Below is a small trained network, with its code and all its weights. Each question gives an input and a target symbol and asks what happens when units are switched off, that is, made to give their printed mean instead of their output.

import numpy as np


def w(rows, s, z=0):
    codes = np.array(rows[::2]) - 128.0
    scale = np.full(codes.shape[1], s)
    scale[-1] = z or s
    return codes * scale


def norm(h):
    return h / np.sqrt((h * h).mean(-1, keepdims=True) + 1e-5)


def softmax(a):
    e = np.exp(a - a.max(-1, keepdims=True))
    return e / e.sum(-1, keepdims=True)


def log_softmax(a):
    a = a - a.max(-1, keepdims=True)
    return a - np.log(np.exp(a).sum(-1, keepdims=True))


def net(x, mask):
    ids = ['ΞΦδεημπ'.index(c) for c in x.split()]
    T = len(ids)
    res = E[ids] + P[:T]
    u = 0
    for l in range(3):
        r = norm(res)
        for j in range(3):
            rows = slice(3 * j, 3 * j + 3)
            q, k, v = (r @ M[l][rows].T for M in (Q, K, V))
            z = softmax(np.where(np.tri(T) > 0, q @ k.T / 3**0.5, -1e9)) @ v
            o = O[l][rows]
            res = res + np.where(mask[u + j], z, o[:, -1]) @ o[:, :-1]
        u += 3
    return log_softmax(norm(res)[-1] @ U[:, :-1].T + U[:, -1])


Q, K, V, O = {}, {}, {}, {}
E = w([
[67,138,161],'Ξ',
[164,108,252],'Φ',
[80,93,114],'δ',
[95,172,127],'ε',
[160,194,121],'η',
[151,93,133],'μ',
[158,203,119],'π',
],0.011)
P = w([
[84,73,61],'0',
[125,208,179],'1',
[113,117,82],'2',
[175,177,213],'3',
[110,118,72],'4',
[192,155,219],'5',
[112,111,70],'6',
[197,139,221],'7',
[120,114,65],'8',
[206,119,224],'9',
[118,112,65],'10',
[218,105,229],'11',
[116,121,63],'12',
[241,91,251],'13',
],0.0026)
Q[0] = w([
[91,2,82],'0.h1',
[160,213,192],'0.h1',
[15,138,120],'0.h1',
[242,185,24],'0.h2',
[14,245,88],'0.h2',
[62,39,249],'0.h2',
[114,181,75],'0.h3',
[152,69,233],'0.h3',
[137,80,197],'0.h3',
],0.0078)
K[0] = w([
[27,116,146],'0.h1',
[249,126,106],'0.h1',
[96,126,43],'0.h1',
[202,179,118],'0.h2',
[35,209,121],'0.h2',
[80,63,144],'0.h2',
[92,127,137],'0.h3',
[228,144,84],'0.h3',
[176,131,105],'0.h3',
],0.012)
V[0] = w([
[221,124,14],'0.h1',
[112,67,60],'0.h1',
[127,134,124],'0.h1',
[211,8,251],'0.h2',
[124,89,102],'0.h2',
[158,170,36],'0.h2',
[169,172,102],'0.h3',
[65,159,236],'0.h3',
[108,138,210],'0.h3',
],0.0035)
O[0] = w([
[137,34,85,104],'0.h1',
[77,83,144,77],'0.h1',
[134,128,129,124],'0.h1',
[135,254,108,250],'0.h2',
[155,164,138,124],'0.h2',
[91,90,152,107],'0.h2',
[114,143,103,134],'0.h3',
[151,190,163,139],'0.h3',
[127,163,153,153],'0.h3',
],0.0048,0.0012)
Q[1] = w([
[95,98,183],'1.h1',
[160,193,79],'1.h1',
[152,200,90],'1.h1',
[153,138,221],'1.h2',
[106,145,54],'1.h2',
[146,130,241],'1.h2',
[102,84,152],'1.h3',
[99,176,4],'1.h3',
[163,65,240],'1.h3',
],0.012)
K[1] = w([
[38,97,132],'1.h1',
[205,178,114],'1.h1',
[188,183,112],'1.h1',
[226,216,167],'1.h2',
[50,143,112],'1.h2',
[255,175,153],'1.h2',
[98,153,54],'1.h3',
[95,59,205],'1.h3',
[154,194,30],'1.h3',
],0.0093)
V[1] = w([
[153,117,16],'1.h1',
[250,174,158],'1.h1',
[92,149,168],'1.h1',
[47,116,250],'1.h2',
[202,99,64],'1.h2',
[64,125,192],'1.h2',
[153,16,185],'1.h3',
[33,143,42],'1.h3',
[3,107,105],'1.h3',
],0.0042)
O[1] = w([
[76,186,155,124],'1.h1',
[3,40,135,250],'1.h1',
[174,114,109,129],'1.h1',
[217,148,64,78],'1.h2',
[89,127,188,147],'1.h2',
[204,129,68,90],'1.h2',
[151,112,226,71],'1.h3',
[13,106,116,93],'1.h3',
[15,157,174,66],'1.h3',
],0.0038,0.0024)
Q[2] = w([
[172,87,158],'2.h1',
[158,135,147],'2.h1',
[84,167,102],'2.h1',
[203,136,118],'2.h2',
[126,149,144],'2.h2',
[210,124,119],'2.h2',
[254,131,144],'2.h3',
[163,142,48],'2.h3',
[90,155,44],'2.h3',
],0.0094)
K[2] = w([
[154,142,99],'2.h1',
[147,137,130],'2.h1',
[84,122,156],'2.h1',
[72,125,104],'2.h2',
[133,144,111],'2.h2',
[60,125,121],'2.h2',
[183,248,174],'2.h3',
[218,125,114],'2.h3',
[172,97,93],'2.h3',
],0.011)
V[2] = w([
[154,82,104],'2.h1',
[156,129,96],'2.h1',
[155,23,112],'2.h1',
[31,62,186],'2.h2',
[123,140,124],'2.h2',
[49,199,63],'2.h2',
[80,92,53],'2.h3',
[128,128,128],'2.h3',
[232,69,1],'2.h3',
],0.0029)
O[2] = w([
[109,100,111,88],'2.h1',
[110,86,143,101],'2.h1',
[99,104,80,70],'2.h1',
[147,130,69,186],'2.h2',
[133,128,130,134],'2.h2',
[184,78,149,173],'2.h2',
[142,198,108,100],'2.h3',
[128,128,128,128],'2.h3',
[2,132,136,1],'2.h3',
],0.0035,0.0025)
U = w([
[123,234,194,123],'Ξ',
[230,80,158,218],'Φ',
[99,93,52,228],'δ',
[140,159,20,138],'ε',
[76,88,158,66],'η',
[106,4,127,117],'μ',
[102,112,139,3],'π',
],0.015,0.0039)

Each question gives the input, a string of symbols that net reads in full, and the target symbol t.
The units are the heads (3 rows each of Q, K, V and O). Each row of codes is followed by its name. A weight is (code - 128) times the scale printed after its matrix; where a second scale follows, it is the last column's (O and U).
mask holds one flag per head, layer by layer. A switched-off head (its flag False) gives its mean, the last column of its rows in O, instead of its output. The means were averaged over made-up inputs and are rounded, as every weight is.
A unit's drop is (log p(t) with every unit on - log p(t) with that unit switched off) / (log p(t) with every unit on - log p(t) with every unit switched off).
The circuit of an input: a set's keep is (log p(t) with only the set's units on - log p(t) with every unit switched off) / (log p(t) with every unit on - log p(t) with every unit switched off). Starting from all 9 units, units are removed one at a time, each time the one whose removal leaves the highest keep (on an exact tie, the one counted first), for as long as the keep stays at least 0.8.
units of the circuit, in order: the units of the circuit, biggest drop first
most important unit: the unit with the biggest drop
heads that matter: for each layer, one digit per head in row order, 1 if its drop is at least 0.15 and else 0, layers parted by /
drop of u: that unit's drop, to one decimal
input Φ δ μ μ η, target δ: heads that matter -> 110 / 110 / 001
input μ η μ μ η η μ Φ Ξ Φ δ, target ε: units of the circuit, in order -> (1.h2 1.h1 0.h1)
input Φ μ Ξ μ π η ε Ξ μ μ μ, target Ξ: units of the circuit, in order -> (0.h2 0.h1)
input Ξ μ ε μ μ μ η η Φ Ξ μ δ, target Ξ: units of the circuit, in order -> (0.h2 0.h1)
input π μ π η ε Φ ε μ ε μ μ, target ε: heads that matter -> 010 / 010 / 000
input ε η δ μ π Ξ δ μ μ δ μ η μ π, target Φ: units of the circuit, in order -> (0.h2 1.h3 0.h1)
input Φ η ε ε η μ Ξ η η μ Φ μ ε Ξ, target Φ: heads that matter -> 010 / 101 / 000
input μ μ μ η η μ Ξ η ε μ ε ε, target Φ: units of the circuit, in order -> (0.h2 1.h1)
input ε ε η ε μ Ξ μ Φ Ξ, target Ξ: heads that matter -> 010 / 101 / 000
input Φ μ π δ μ μ π, target δ: heads that matter -> 111 / 111 / 001
input π μ η π Ξ δ η ε μ μ η ε, target Φ: heads that matter -> 110 / 100 / 000
input η μ η μ η, target η: heads that matter -> 010 / 110 / 000
input μ δ μ ε η ε μ μ μ η η δ, target Φ: most important unit -> 1.h1
input Φ μ π μ δ η Φ Φ η, target Φ: heads that matter -> 010 / 001 / 000
input ε π Φ ε μ η δ π, target Φ: heads that matter -> 110 / 001 / 000
input ε δ Ξ, target Ξ: heads that matter -> 000 / 101 / 000
input μ ε μ δ η η δ ε μ δ, target Φ: most important unit -> 0.h2
input π μ μ η μ η, target Φ: drop of 0.h1 -> 0.2
input δ μ μ, target δ: drop of 2.h2 -> 0.1
input μ δ π, target δ: drop of 2.h2 -> 0.1
input ε μ ε Ξ η η η δ, target Ξ: drop of 2.h2 -> 0.0
input μ η η, target η: most important unit -> 0.h2
